Each row is followed by its group, which names the range that a hidden value of the row falls in. A new part has a new value, new ranges and new names.
[-314 -276  258  -68   19  268  -18  274  196  -99 -183  142  403 -321
 -911  274  172  211  166  319 -137 -563 -195 -488    9  288 -204  134
  128    2  -31   78  202  223  327  218 -358  180 -680   45  445  129
 -466  -59]	NB
[ -47  234  -75  235 -171  152  257  -10   12  162 -131    7   82 -330
  -69  274 -221   66 -181   14  238   95 -399 -545 -140   65 -113  120
   40 -363 -236  172  209  -48  175 -196 -231 -181 -481   62  334  256
 -494 -270]	Tb
[  49   -5  -72  113  -35   72   15   -2    4   18   23 -203   84  -23
  298  -28 -129 -210  -77 -163   54   13  -50  176   31  -82  316  187
  -38 -267 -317  147  190  -91   73 -115  -77   10  241 -106  -68  102
  -26 -167]	DP
[ 358 -124 -310 -158  199  221   29   78 -136  -81  -31   95 -244  -28
   22 -288   43   -8  176   35   72  -48 -148  274 -127   46 -124  131
  200  -29    1  -24 -195 -200   27   16  -37  -43  195  290 -149   86
  415 -333]	Tb
[   1   40 -136  -30  212   11   -6  118   93   93 -174 -148  -76  -30
  131 -220 -127 -184  119 -104   82 -146   69  239 -194 -218  -25  147
   87  -54 -311    5  169  -46  109  -27 -250   84  109  -73  -47   79
  119 -250]	LF
[ -91 -219   32 -193  340   85 -127  232  180 -118 -262   -2   25 -107
 -213 -214 -196 -147  336  163  -31 -258   -6   64 -242  -99 -245  215
  158   47 -365   41  167  184  387  -22 -329  204 -282   66  275  262
  -11 -433]	Lz
[ 302  -28 -171 -133 -196  216  125   73  -83  -41  177  -14 -111  -47
   12   47  304  106 -157   60  -71   70  -72  118  148  246  202   67
  123  -35   90  -32 -306 -335  -69   64  163 -100  148   95 -277  -85
  437   49]	Qs
[  -6 -104   53  -85 -126   91   59   93  108  -61   94  -87  242 -139
 -227  153  102   -1  -10   89 -144   11  -10  -12   59  164  201  136
   11   55 -117   92  -41  -41  235  124   28   64  -86  -44   42    4
   43    8]	LF
[-179 -346  186 -106   27  258  -24  209  112 -263 -188  111  299 -289
 -621   93  -45  112  202  380  -97 -219 -291 -452  -40  305 -212  240
  155 -117 -137  153   98  222  483   75 -271  130 -720  179  531  291
 -422 -266]	BD
[ -77   18 -166 -144   73 -203   -3    3  317   84  106 -279  179   52
  135   72   69 -164  -48 -263 -189   96  467  645 -129 -102  361   47
 -193  343 -335  -65   34  -71  258  139  104  277  627 -266 -396 -210
  462  137]	NB
[ 154  258 -175  149 -109  235  197   38  -82  184   -4   10  -88 -249
   87  -31 -195  -52  -33  -43  310   18 -381 -270 -142 -177 -141  159
  197 -274 -164  163   44 -152  -16 -179 -155 -255 -353  154  228  165
 -183 -431]	NB
[ 131   24 -481 -191   80  178   13   93  123    6  -40    4 -409   33
  294 -165  157   91 -156 -137  101  -93   96  439 -164  -51 -143   52
  151  -12 -157 -221 -178 -277    4 -136  -20   78  306  182 -375  -91
  573 -172]	DP
[  -9   47 -155  171 -366  242  211  -38  -31   30  103  -81  168 -175
  -69  267  250  208 -338  -76   50   10 -213 -199  163  292  248   92
    3 -325   70   72  -20 -238   -5   49   10  -99  -11   21 -105  -90
 -162  174]	DP
[ -76 -156   67   -8 -195  271   49  128   15 -110   14   11  303 -214
 -492  169  275  181  -56  147  -78 -272 -156 -272  131  328   74  112
  105 -115   94   56    9  -26  111  196 -119   66 -289   47  104  -48
 -235   81]	DP
[ 277  -85 -121 -178  -16  228   48  160  -99  -62    4   32 -167  -41
 -110  -82  278   93  -22  130  -56 -128  -64   77   75  232   33   61
  200  -37   81  -82 -216 -251  -79   77  -22  -38   49  105 -216  -17
  380  -38]	Lz
[ 154  -52  -73  112  -50   81  180  -57 -144   18   62 -104  309 -144
 -231   -6   65  -17  109  -40  -20  102 -162    7   19  181  259  148
  -14  -85   93  185  -11 -119  108  273  -13  -74  160    8  -34  -15
  -78   28]	Tb
[ 122   53   -6 -150  181  -44  -30  157   35   51 -115 -158    9  -43
  -29 -230  -52 -211  176    6  -24  -86  170  205 -166 -110   23   90
  116  143 -221  -24   56  -29   84   89 -179  107   63 -130  -79   14
  206 -182]	Lz
[ 407   53 -468 -191  248  130  106   53  -94  106   17   34 -334   22
   76 -364  168   12  186 -120   91  -16   27  519 -219  -92 -124   51
  208  175   93 -125 -313 -328  -94  133   23  -77  445  220 -408 -115
  724 -204]	Lz
[-161 -169  -17 -275  187   48  -77  203  342  -43  -50   40  169 -137
 -446   88   79   20  190   92 -168 -275  181  189 -198    1 -143   86
   44  372 -238  -60   19  127  385  142 -113  286 -100   18   71  -13
  192 -143]	NB
[ 219   33 -250 -290  196  288  -63  258  137   19  -97  234 -543  -91
  137  -71  -89   -2   13  126  149 -253 -140   84 -231 -170 -441   75
  293   17 -357 -135 -105 -125   50 -393 -142  -21 -246  302   49  253
  452 -627]	LF
[ -74   91 -224   86  -35  180   83   64   55   38 -153  -85  -59 -161
  114 -128 -119   -2  -76  -72  229  -75 -173  -95 -167 -101 -151  179
  153 -293 -225   42  120  -72  128 -124 -248  -12 -236   98  125   87
 -190 -280]	DP
[   8   35   27 -122 -147 -127  -34   49  146  -17  153 -335  276   11
   92   37  127 -194 -135 -132 -193   89  397  375   47   37  470   55
 -101  206 -228  -23   11  -80  117  160  100  230  379 -317 -314 -234
  245  191]	DP
[ 385  -47 -288 -154  191  144   19   84  -98   41  -16   58 -343   80
  150  -79  204    4  -30  -69  -20 -147   29  415  -14  111   84   -3
   77  -12  -39 -142 -122 -312 -167  -40   -8  -13  559   83 -471   14
  634 -106]	Tb
[ -14  -39 -240  103 -101   87  187  -63   20  -15  -44 -147   86  -90
   86   47   49   85 -144  -95   26  187 -114   50  -17  195  183  160
  -38 -257  -84   74    2 -174  206   48  -36  -22  150   24 -111   24
   -9   53]	BD
[ 254  196   16  -50   38  130   33  152 -135   78   12  -68   63 -231
  -99 -387 -269 -293  321   78  221  -30 -177 -123 -226 -326 -180  196
  319   59 -149  175  -19    4   28   38 -177 -120 -451   96  324   87
 -110 -554]	NB
[  86   88  -94  117 -115   65  212  -18  -39  140   55 -143  166 -121
  -76  102  114   13  -60  -95    3   66  -95   -2   38  102  264  101
  -12 -114    0  113   10 -197   26  154  -25 -106  141  -93 -119  -41
   20   92]	Qs
[ 350  138 -126   52 -163   83  197   -2 -272   98  166 -224  127  -69
  -11 -263  192  -99   62  -88   43  133  -48  149   81   32  325  120
  146  -36  219  103 -204 -320 -189  331   66 -177  229  -56 -249 -218
  203   90]	LF
[ 206   85 -239 -196  127  193  -27  218   17    8 -154   13 -442  -43
  247 -298  -68  -79    6   60  171 -140  -50  119 -189 -167 -283  114
  305  -94 -261 -120  -79 -175  -19 -227 -193  -16 -160  159  -40  125
  337 -443]	LF
[ -20   -5 -144    3  106   15   59   62  128   94 -104 -137  -42   -7
  124   39   25  -55  -59 -122  -22  -79   71  231  -61  -10  152   99
  -36  -98 -262  -10  137 -124  113  -28 -139   69  276 -119 -187   58
  190  -31]	Qs
[ 182   48 -160  -15 -121   52  136  -21  -51  -19   75 -162   63  -85
  129  -71   -7  -67  -56  -42   15  269  -44  108  -32   88  202  142
   40  -73  -96   82 -119 -180  130   46   64  -53  108   12 -106   -8
  146  -72]	BD
[-292  -73 -294  153 -155  135  241    7  134   33 -231 -156   38  -76
 -103  193  387  385 -358 -101  -21 -105  -41  -58   74  399  125   86
  -41 -395   72 -106   75 -252  133  168 -209   65  130  -68 -271 -121
  -78  442]	Qs
[ -49  229  -68   49   27 -165  147  -57  186  161   15 -215  306 -222
   24   24 -380 -254  128 -139   80  342   41   43 -340 -246   60  158
  -75  168 -412  201  139   93  420    8  -52   28  -94 -109  213   86
 -148 -297]	BD
[-157  190    0  122 -133  -74  233   10  131  226  -71 -196  324 -193
 -299  301  160   94 -152  -98  -57   -3   84 -150  -45  172  214    3
 -104   15  -54   23  156  -87  124  231 -148   34   19 -276 -100 -122
 -167  287]	Lz
[ -20 -319  272 -138  181  100 -166  216   26 -257 -188  -27  256 -141
 -325 -113 -205 -212  297  283 -120 -213  -87 -146  -50  111  -19  234
  105  -57 -313  154  228  242  367   29 -284  209 -360    2  381  310
 -275 -364]	Tb
[ 278   71   89 -102  -89 -223   22  -23 -103  -44  203 -374  405  -27
   31 -200  -47 -380  131  -75 -166  356  313  357  -22    2  519  105
  -64  301 -111  119  -74  -66  125  333  160  119  384 -272 -207 -196
  191   63]	Tb
[ -26  -37 -366  164   29  132  234  -69   12   93 -108  -98  -17  -59
   58   -3  124  156  -79 -183   84   32 -164  144  -52  124  107  153
  -18 -306    0   47   29 -240  119   95 -115  -72  294   66 -199    9
   74   72]	Lz
[-150  -52  126 -235  163  -70  -51  228  292   50 -151  -64  180 -104
 -438  179  153   -1   76   98 -229 -293  301   82 -127  112   -2  -11
   -9  334 -232 -124  130   88  247  170 -205  287  -34 -225  -65  -33
  153   68]	Lz
[  79 -124  -52 -159  199  274 -104  193   96  -71  -48  170  -41 -184
 -202  -98 -180  -98  258  130   98 -299 -213  -29 -202 -155 -307  184
  221   30 -289   87   57  108  224 -156 -191   53 -349  262  316  253
    2 -615]	DP
[ 255  -96 -303  -29  -12  227   52   36 -207  -82   44 -120  -42   10
   49 -406  244    7   72  -93   71  -87  -54  328   36   67  129  162
  203 -148  190  -10 -193 -278 -122  234  -25  -25  313  139 -301 -182
  281  -16]	DP
[ 235  170 -408 -112 -138  100  164   10   -3   97  151 -111 -154  -30
  143 -116  277   87 -167 -167   54  118  115  364  -68   22   99   21
  114  109   80 -133 -315 -372  -93  129  144  -41  347   69 -439 -292
  531   76]	NB
[   0  117 -131  121   87   65  140   19   51  151 -150  -60    6 -159
   47   47 -194  -66   11  -80  146    5 -179  -90 -182  -74  -36  134
   22 -203 -282  113  200  -48  162 -116 -228  -68  -72   -6  108  207
 -136 -269]	BD

Next part:
[-277    4 -200   65  -90   17  -65 -222 -318  125  306 -480   -5   26
  239 -216  -38  -63 -246   88  480   11  140  290   41  359 -250 -212
 -249 -110 -232   72  507 -498 -386  314    1   65  -68 -290 -126 -332
  390 -461]	(105)
[ 164 -194  -44  250  -90  211 -110 -227 -167  182  129  335 -247 -351
   59  -16  -62  109  102  -95  -65  113  162  402  -95  124  375   86
   86  -21 -246   96  423 -319 -104  234  -28   18  -69  110  -66  305
  177  -23]	(97)
[-346  352  149  275  298 -200 -338 -253  406 -134 -230   44  187  558
 -175 -294 -198 -382  364  -78  -91  248    2  153  211   59   73  -58
 -211   32  378  -56 -221  -71 -109 -223   95 -195    3  -15  141   27
 -244 -216]	(100)
[ 512 -243 -251  -78 -428  181  144  -35 -406  403  231 -140  -80 -303
   -6  247  172  241 -531   36  247 -136   51  156 -119  -32 -190 -118
  -11  234 -366  134  508 -249 -260  312 -143  182 -266 -334  -96  -36
  123   14]	(105)
[-315  -78   71  245  576   -3 -181 -526  177 -193  -26  307 -195  402
  229 -274    7 -192  649 -348  183  342  148  332  287  373  342   80
   83 -240  -87   15   75 -403  127   24   41 -303   11  136   49 -106
  272 -325]	(106)
[-372  199  122  -29  -16 -111   58  -99  213  186 -125  175 -337 -247
  150  -66  192  -30  684   91   58  401  -99   59  229   78  391  -46
   23   96  178 -229  -50 -113   15  227  108  162  168   30  -68 -119
  262 -181]	(106)
[ -91  162   83  521  152  210 -470 -343  -19 -162 -128 -402  381  630
  -88 -269 -199 -394 -124  -79   25  -26  208  208  -43  266 -246 -155
 -366   21   44   67  184  -16 -477  -31  402 -108 -345  143  -75  165
 -278 -353]	(91)
[ 609 -345   61   59 -224  403 -113   49 -326  182    4 -187  157   14
  -91  327   66  200 -552 -169    1 -355   24 -243 -356 -101 -190   -6
   24  475 -224   25   -7  108   83   87   98  162 -266  -34 -144  206
 -180  208]	(99)
[-189 -124 -130  203  298   48 -330 -341 -152 -191  164  -64  145  441
   52 -292 -203 -168  -60 -260  247   73  244  463   69  325   -9  -67
  -70 -218 -233  254  241 -646    0   64 -130 -383  -71 -283  146 -141
  200 -345]	(97)
[-275  138   56  375  289  300 -186 -275 -304  -97 -112  161   34  -66
  216 -205    9 -292  569 -143  122  397  397  530  124  466  337 -163
 -126 -161 -228   82  382 -134 -306  132  182  -44 -176  119  -37  229
  442 -416]	(88)
[ 513 -701  -90  133 -215  229 -182 -348  -65  120  192 -264 -238  172
  -15  118   97  364 -645 -166   93 -426  -91 -269 -288  -54 -139  223
  236  169 -348  -53  203 -289  163  358  277  -22 -232  146 -112  -31
 -268  120]	(106)
[  83  -85   35  284  245  445 -173 -309 -472  -29  218 -396  258  386
  311  -59 -124 -185 -248 -267  424 -161  304  262 -115  501 -335 -177
 -304   46 -315  186  378 -191 -307   62   88   30 -285   -9 -310  -59
  268 -376]	(105)
[-424  303   45  402  275  298 -269 -237 -377 -154  -77  -46  220   42
  194 -306 -127 -428  450  -74  185  373  449  621  117  545  187 -278
 -292 -187 -168  138  400 -174 -438   92  172  -65 -181  -15  -30  164
  448 -552]	(92)
[ 395 -250  168  -73 -174  192  187 -158  127  471  247  196 -468 -203
  270  309  126  339   92 -141   74 -122 -246  -88 -125  -28  130  168
   81  379   11  -80   54 -168  155  255  -83  324   95  204 -488  -46
   54  180]	(91)
[ 690 -675  -38  137 -249  310 -100 -367  -13  183  124  -67 -317   99
  -30  236  173  373 -480 -188    6 -360 -113 -203 -261 -107  -21  240
  282  233 -323  -42  213 -181  160  375  295   12 -295  222 -159   69
 -336  199]	(88)
[ 172 -404   13   46  144 -270  -29 -328  465  152    7  583 -516  -16
  -63   21   98  289  261 -225 -166   93 -219 -141   70 -206  448  381
  381   61   28 -181 -105 -266  395   18 -116 -109  149  218  115   98
 -130  280]	(106)
[  65  -11  241  181  -56 -138 -144 -365  716  119 -229  200 -387  241
 -165   -9   71   30  370   14 -288   86 -349 -250   88 -227  297  241
  142  231  409 -335 -285   92  140  102  396   32   10  392  -60   64
 -558  124]	(92)
[-129  157  288  259   52  -91 -196 -486  768   82 -154  123 -362  421
  -32 -144  -31 -130  546   -8 -183  166 -293   -9  187  -35  261  170
  -12  120  476 -242 -204  -71   18  133  408  -21   41  398 -184  -63
 -474  -92]	(105)
[-154  163   70  -29 -277 -150   16   20  223  320  -35  196 -300 -403
  -43    2   35   89  315  184 -117  230 -167   46   53 -125  337    9
   11  203  230 -179  -20 -128  -18  190  -14  210  188  -38  -40   44
   44   21]	(97)
[-597  388  186  188  149  -22  -38 -254  113   82  -25  -60 -195  -83
  301 -254  -35 -257  657  115  185  361   35  202  207  362  232 -123
 -238  -38  214 -218  122  -55 -288  145  227  213  121  171 -222 -108
  339 -429]	(97)
[ 390 -133  318  213   16  327  -84  -71   27  164 -206  128  -42  -20
   -3  263   88   75   93 -178 -189 -118  -51 -337 -220  -68  134  112
   33  472   67 -217 -201  434   83  -58  287  280 -152  419 -248  386
 -221  227]	(88)
[ 286 -444  -58  -37 -119 -345  -86 -200  479  232  112  437 -447  -36
 -229   58  -25  396 -142 -118 -241  -98 -329 -203  -76 -387  301  387
  359  157   91 -134 -146 -378  431   46 -216 -108  197   29  155   68
 -325  400]	(92)
[-285  -17  -14  338  436   19 -333 -452   56 -142  160  115   28  502
  177 -354 -222 -239  292 -306  167  197  208  563  134  403  112   -9
 -153 -261  -95  235  263 -632 -117   21 -111 -324   -1   -2  -41  -45
  210 -374]	(91)
[ 274 -312  -68  183  149  378 -152 -172 -588  -48  130 -392  296  257
  143   59    4  -21 -522 -257  359 -268  280  -12 -217  305 -353 -130
 -127  131 -451  108  298  -60 -159   34   79   24 -349  -98 -101   31
  196 -174]	(99)
[-596  391  148   97   11   77  -88 -217   59  106   87 -307 -118   74
  339 -253  -48 -254  504  120  309  282   20  326  192  406   59 -227
 -316  -13  183  -60  143 -332 -267  322  200  147  122  -50 -312 -343
  343 -547]	(105)
[-524  188  -50   93   53    4  -77 -276 -157   49  204 -408  -68   74
  318 -294  -53 -189  145   97  453  169  114  302  155  442  -92 -216
 -268 -141  -59  -23  351 -415 -330  288  111   72   25 -171 -162 -373
  432 -559]	(100)
[  41  172  267  152 -156  135 -304   87  268  173 -138  359    6  -72
 -206   31 -220  -27  313  -78 -405  130  -66  212 -114 -167  407   50
  -26  335  320   63 -299 -172  215    9  -58   -8  168   10  -54  324
 -232  150]	(100)
[-643  186  120  250   74  -54 -499 -109  132  -66  144 -215  103  232
   64 -435 -433 -190  136   -7   -4   80   60  312  -67  248  114  -50
 -259  -74  213   74  -61 -610   12  102   -5 -129  308  -88  -71  -68
  117 -334]	(105)
[ 306 -499  -54  -66    7  -63  180 -137 -124  307  211  109 -363 -295
  179  201  178  404 -257 -143  184 -195 -115 -396 -156  -45   28  220
  206  224 -252 -237  137  -23  146   56 -128  276   33  147 -130   29
  209  229]	(106)
[ 332 -459 -296  187  -16  -92 -308    8 -342   13   96  173  215  -76
 -328  -44 -168  183 -672 -194 -117 -174  215   82 -273 -147   12  101
  122   25 -388  174  253 -328   28 -142 -335 -211 -131 -262  389  411
  -23  226]	(99)
[ 245 -280   18 -267 -343   48   90   50  -30  376  281 -223 -228 -138
  101  242   57  370 -404   -9  200 -292 -266 -279 -200 -127 -140   53
   66  405  -19  -83  -90 -302  279  270 -142  235  146 -232 -238 -295
   34  137]	(97)
[ 412   -5   62  139  -25   -5  -75 -243  353  121 -253  396 -100  209
 -301  136  111  -33  201 -129 -235  151 -105   76  126 -238  222   82
  125  245  147  -28  -84   65   29  -40   73 -116 -224   32  134  206
 -440  166]	(97)
[ 316  -45  247  403  151  471 -144 -534  129  -14 -182  101 -143  352
   93   69  105 -174  370 -221  -28   81   71  170   47  217  172   42
   -2  137  -23  -47  147  159 -156  175  526   -4 -392  451 -264  185
 -259 -157]	(92)
[-675  320  260  229  174    7 -452 -104  231 -120  -30  -56   81  243
   69 -380 -358 -280  483  -37  -68  226   41  293   31  246  277  -65
 -216  -10  330    1 -246 -421  115   56   85 -123  306  -19  -61  -44
  102 -333]	(97)
[-240   43   -2  -30  -55 -295 -380  -53  373  -65  -42 -251  160  533
 -299 -208 -188  -68 -207   -5  -34  -49 -194  -83   32 -173 -113  -17
  -52  147  296  -13 -376 -446  252    2  -42 -270  147 -392  239 -276
 -343  -68]	(97)
[ 102  206  120   87  174  251  210 -126 -236  149 -259  145  -14 -134
  190  182  353 -184  529  -92  216  338  170   74  209  223  125 -210
  -96  231 -101 -131  162  390 -298   11  168  262 -299   80 -131  106
  314 -188]	(106)
[-489  230  111  -49  217  -25  -65   18 -170  -25  -35 -405  198  196
  235 -128   31 -206  181  -18  385  119   60 -117   94  295 -172 -250
 -264  151   74 -144 -146  -44  -56   -9   42  144   87 -226  -89 -311
  392 -364]	(88)
[ 285  -52   82  185 -232   56 -314  136  119  240  -41  379   73 -140
 -313   75 -218  113  -86 -104 -438  -14  -24  182 -246 -272  276   98
   -2  320  126  147  -97 -230  101  -51 -224  -19   78  -37   28  488
 -269  302]	(91)
[  35  139   81   -1 -498    6  -80  202   56  368  -64    9  -96 -461
 -180  101  -25  128  -39  237 -218   41 -138  -52 -153 -232  190  -43
  -54  381  205 -136  -54   -8  -64  190   45  293  100  -87  -63  193
 -114  127]	(97)
[ 698 -462 -257   43 -244  -88  -75 -241  109  173  -11  196 -126  132
 -402  180  147  260 -527 -118 -116 -152 -105  -36  -56 -357  -16  161
  276  174 -209   59  186 -212   61   98  -63 -197 -318 -186  281  129
 -464  292]	(92)
[-313  -12   -8 -106   85  -90  -50   55 -218   61   72 -431  134   79
  157  -73   42   -2 -172  -13  374  -47   10 -268  -18  162 -238 -149
 -145  181  -49 -155  -93 -125   21   14  -45  151   92 -260  -25 -291
  339 -208]	(106)
[ 120  -18  -89   -7 -549  -44 -159  304 -173  308  -35 -117   93 -476
 -313   84  -47  184 -437  239 -196  -81  -43 -106 -264 -288   37  -77
  -38  351   17  -66   37  -59  -98  141  -49  217   17 -271  122  262
 -105  177]	(92)
[ -39  -62   29  294  137  297 -123 -257 -228   34  -55  288 -141 -208
  161  -76   70  -79  443 -160   38  301  282  417   53  299  407  -32
   40  -68 -267   63  355 -184 -142  204  125  -18 -144  156  -49  257
  339 -214]	(106)
[ -21 -132  -43  -89 -175 -100  -34   39 -116  285  297 -332  -20  -52
  101   16 -102  188 -459   27  233 -246 -120 -192 -187    3 -259  -14
 -145  252   -9  -68   50 -278  -17   77 -192  226  148 -204 -178 -183
  136   -4]	(105)
